Here is a tiny trained network, its code and every weight. The questions are about switching its units off for an input and a target symbol, where a switched-off unit gives its printed mean instead of its output.

import numpy as np


def w(rows, s, z=0):
    codes = np.array(rows[::2]) - 128.0
    scale = np.full(codes.shape[1], s)
    scale[-1] = z or s
    return codes * scale


def norm(h):
    return h / np.sqrt((h * h).mean(-1, keepdims=True) + 1e-5)


def f(y):
    return np.maximum(y, 0)


def softmax(a):
    e = np.exp(a - a.max(-1, keepdims=True))
    return e / e.sum(-1, keepdims=True)


def log_softmax(a):
    a = a - a.max(-1, keepdims=True)
    return a - np.log(np.exp(a).sum(-1, keepdims=True))


def net(x, mask):
    ids = ['αδζλμξπστφψω'.index(c) for c in x.split()]
    T = len(ids)
    res = E[ids] + P[:T]
    u = 0
    for l in range(2):
        q, k, v = (norm(res) @ M[l].T for M in (Q, K, V))
        z = softmax(np.where(np.tri(T) > 0, q @ k.T / 4**0.5, -1e9)) @ v
        res = res + np.where(mask[u], z, O[l][:, -1]) @ O[l][:, :-1]
        u += 1
        y = f(norm(res) @ A[l][:, :-1].T + A[l][:, -1])
        res = res + np.where(mask[u : u + 4], y, B[l][:, -1]) @ B[l][:, :-1]
        u += 4
    return log_softmax(norm(res)[-1] @ U[:, :-1].T + U[:, -1])


Q, K, V, O, A, B = {}, {}, {}, {}, {}, {}
E = w([
[130,233,103,131,153,230,133,36,124,214,166,161],'α',
[136,161,125,82,168,228,171,211,57,107,165,66],'δ',
[87,117,115,136,133,165,170,189,191,123,91,135],'ζ',
[111,176,138,34,148,135,254,16,150,97,89,57],'λ',
[104,144,81,150,183,179,123,218,156,108,95,165],'μ',
[85,156,139,114,196,107,136,170,188,136,45,172],'ξ',
[48,183,100,162,170,103,197,162,96,154,169,73],'π',
[189,115,131,166,116,82,154,158,227,145,103,72],'σ',
[93,129,100,153,104,64,213,126,104,86,156,155],'τ',
[146,151,234,162,196,128,86,114,204,78,170,104],'φ',
[150,121,128,152,76,125,116,110,179,91,152,185],'ψ',
[88,87,164,187,76,85,116,117,114,131,144,154],'ω',
],0.026)
P = w([
[216,50,198,179,162,250,249,149,245,228,7,172],'0',
[184,136,170,208,132,215,201,158,237,188,30,147],'1',
[201,136,190,109,123,158,155,163,209,181,104,159],'2',
[121,133,105,198,134,93,113,159,212,166,135,118],'3',
[142,118,98,208,159,45,95,185,171,68,137,77],'4',
[69,103,63,187,134,34,44,125,168,67,179,81],'5',
[38,89,46,179,132,4,29,152,155,40,172,45],'6',
],0.012)
Q[0] = w([
[173,94,134,142,81,115,150,191,37,126,90,132],'0.h1',
[229,151,154,21,65,151,133,37,1,246,128,142],'0.h1',
[165,141,166,62,124,179,80,52,111,177,165,138],'0.h1',
[200,96,214,201,91,129,70,173,237,136,117,215],'0.h1',
],0.043)
K[0] = w([
[133,90,158,96,157,127,151,191,108,96,142,141],'0.h1',
[153,154,142,83,166,254,184,120,133,162,84,146],'0.h1',
[126,125,134,133,101,183,133,107,136,143,93,157],'0.h1',
[135,84,161,214,88,111,152,122,127,149,116,177],'0.h1',
],0.057)
V[0] = w([
[179,82,179,254,69,61,95,61,103,94,124,171],'0.h1',
[162,126,46,72,153,170,216,63,67,37,150,203],'0.h1',
[231,112,92,148,81,227,137,104,144,10,201,146],'0.h1',
[159,138,63,115,112,130,56,97,192,72,48,214],'0.h1',
],0.02)
O[0] = w([
[230,159,239,111,14,59,137,191,98,173,163,254,203],'0.h1',
[111,198,79,22,142,134,193,102,29,8,144,174,7],'0.h1',
[203,159,168,40,41,212,192,168,115,72,149,196,113],'0.h1',
[176,73,133,73,52,149,48,73,187,90,74,214,113],'0.h1',
],0.0097,0.018)
A[0] = w([
[132,122,73,130,154,196,54,187,88,89,124,169,2],'0.n1',
[152,220,67,146,110,253,23,27,68,216,221,162,8],'0.n2',
[132,189,195,136,178,120,75,137,125,81,177,140,29],'0.n3',
[145,133,62,129,113,35,213,136,70,140,94,166,37],'0.n4',
],0.043,0.0043)
B[0] = w([
[92,158,113,118,185,172,103,175,165,170,136,145,189],'0.n1',
[192,251,150,104,125,179,161,101,111,234,88,203,233],'0.n2',
[158,115,150,178,113,180,93,95,143,123,147,150,175],'0.n3',
[66,151,127,118,198,63,151,162,214,119,146,218,250],'0.n4',
],0.024,0.014)
Q[1] = w([
[110,87,118,108,114,149,79,142,151,117,98,120],'1.h1',
[112,135,104,181,181,151,140,118,179,154,102,87],'1.h1',
[68,90,81,158,161,82,104,148,154,107,134,103],'1.h1',
[133,159,108,105,117,144,166,75,2,124,142,86],'1.h1',
],0.072)
K[1] = w([
[154,87,144,106,127,129,108,144,222,103,66,136],'1.h1',
[136,175,104,150,139,129,110,69,161,141,121,60],'1.h1',
[102,83,111,187,170,77,108,177,140,126,141,5],'1.h1',
[111,140,79,78,170,243,254,144,114,157,79,123],'1.h1',
],0.055)
V[1] = w([
[225,192,31,116,99,60,94,237,196,123,174,75],'1.h1',
[125,109,19,76,54,56,204,183,109,218,2,140],'1.h1',
[110,141,120,178,80,123,175,130,167,106,131,103],'1.h1',
[209,218,196,148,188,38,78,76,132,112,66,103],'1.h1',
],0.028)
O[1] = w([
[184,65,162,106,247,186,221,147,208,111,140,101,248],'1.h1',
[122,59,79,43,126,113,210,182,92,241,71,161,144],'1.h1',
[99,141,120,124,89,110,149,125,129,120,113,59,180],'1.h1',
[133,62,120,159,247,206,84,21,120,105,115,159,235],'1.h1',
],0.015,0.013)
A[1] = w([
[122,136,136,52,105,51,200,1,103,45,127,83,66],'1.n1',
[216,127,148,34,66,105,138,149,88,27,164,173,70],'1.n2',
[167,132,123,109,140,189,135,181,27,89,180,82,2],'1.n3',
[135,112,192,131,82,93,109,124,55,152,158,163,41],'1.n4',
],0.074,0.008)
B[1] = w([
[94,115,154,1,105,127,95,98,136,147,210,76,204],'1.n1',
[192,113,40,138,154,156,134,134,158,118,182,114,250],'1.n2',
[159,118,130,116,179,82,102,155,76,69,73,140,181],'1.n3',
[94,90,133,125,102,113,88,158,70,155,134,136,247],'1.n4',
],0.057,0.022)
U = w([
[181,214,135,134,133,151,143,79,94,175,106,152,164],'α',
[195,143,149,113,169,105,109,154,77,54,63,126,167],'δ',
[127,129,106,145,2,115,186,131,156,72,71,115,236],'ζ',
[131,135,150,36,96,126,112,96,140,102,139,75,203],'λ',
[112,165,130,100,138,217,39,250,176,110,101,118,1],'μ',
[100,83,71,115,132,142,35,51,171,108,46,165,65],'ξ',
[90,155,115,207,190,119,177,106,63,150,180,78,98],'π',
[198,53,183,100,174,158,146,131,180,139,67,108,73],'σ',
[121,131,135,136,153,40,166,120,184,99,155,210,111],'τ',
[189,145,204,175,118,166,85,84,161,62,134,118,158],'φ',
[231,116,62,146,136,120,103,144,164,111,185,142,130],'ψ',
[120,92,173,153,95,115,97,166,61,141,163,174,144],'ω',
],0.0075,0.0051)

Each question gives the input, a string of symbols that net reads in full, and the target symbol t.
The units are the heads (4 rows each of Q, K, V and O) and the neurons (one row each of A and B). Each row of codes is followed by its name. A weight is (code - 128) times the scale printed after its matrix; where a second scale follows, it is the last column's (O, A, B and U).
mask holds one flag per unit, layer by layer, with each layer's heads first. A switched-off unit (its flag False) gives its mean, the last column of its rows in O or B, instead of its output. The means were averaged over made-up inputs and are rounded, as every weight is.
A unit's drop is (log p(t) with every unit on - log p(t) with that unit switched off) / (log p(t) with every unit on - log p(t) with every unit switched off).
The circuit of an input: a set's keep is (log p(t) with only the set's units on - log p(t) with every unit switched off) / (log p(t) with every unit on - log p(t) with every unit switched off). Starting from all 10 units, units are removed one at a time, each time the one whose removal leaves the highest keep (on an exact tie, the one counted first), for as long as the keep stays at least 0.8.
units of the circuit, in order: the units of the circuit, biggest drop first
unit that matters most: the unit with the biggest drop
k most important neurons: the k neurons with the biggest drops, biggest first
k most important neurons of layer l: the k neurons of layer l with the biggest drops, biggest first
drop when u is switched off: that unit's drop, to one decimal
input ψ α π σ τ μ, target τ: units of the circuit, in order	[0.h1; 0.n4]
input ξ ξ φ ω λ ω, target ω: unit that matters most	0.h1
input ξ δ μ, target ξ: units of the circuit, in order	[0.h1; 1.n2; 1.h1]
input ψ α α δ μ, target μ: 2 most important neurons	[1.n2; 0.n1]
input ξ ω ω φ ξ, target ω: 3 most important neurons of layer 0	[0.n4; 0.n3; 0.n1]
input δ δ α σ ψ ξ δ, target δ: units of the circuit, in order	[1.n3; 0.h1]
input τ ξ ξ σ, target σ: units of the circuit, in order	[1.n2; 1.h1]
input δ π ζ σ σ ω μ, target ω: 2 most important neurons	[1.n4; 1.n2]
input π ζ ω σ τ σ ξ, target τ: 2 most important neurons	[0.n4; 1.n2]
input α ζ μ δ μ, target μ: 4 most important neurons	[0.n1; 1.n2; 0.n2; 1.n1]
input α λ π ξ τ φ, target φ: 2 most important neurons of layer 0	[0.n3; 0.n4]
input σ ω ζ, target ω: units of the circuit, in order	[0.h1; 1.n4]
input ζ σ μ φ τ α σ, target τ: units of the circuit, in order	[0.n4; 0.h1]
input π μ μ, target π: unit that matters most	0.h1
input λ ξ ξ μ, target ξ: units of the circuit, in order	[0.h1; 1.h1]
input ζ δ ζ, target ζ: 2 most important neurons of layer 0	[0.n2; 0.n4]
input σ ζ μ, target σ: 3 most important neurons	[1.n2; 1.n4; 1.n1]
input ω ψ ξ ω π φ, target ω: 3 most important neurons	[1.n4; 1.n2; 0.n4]
input ξ μ ζ, target ξ: 3 most important neurons	[1.n2; 1.n1; 1.n4]
input σ ω ω, target ω: unit that matters most	1.n4
input σ π ζ τ, target τ: drop when 0.n4 is switched off	1.1
input δ φ ζ α, target α: drop when 0.n2 is switched off	0.2
input π μ α ζ ξ ξ, target ξ: drop when 0.n2 is switched off	0.0
input σ π ξ ω φ, target ω: drop when 0.n4 is switched off	0.3
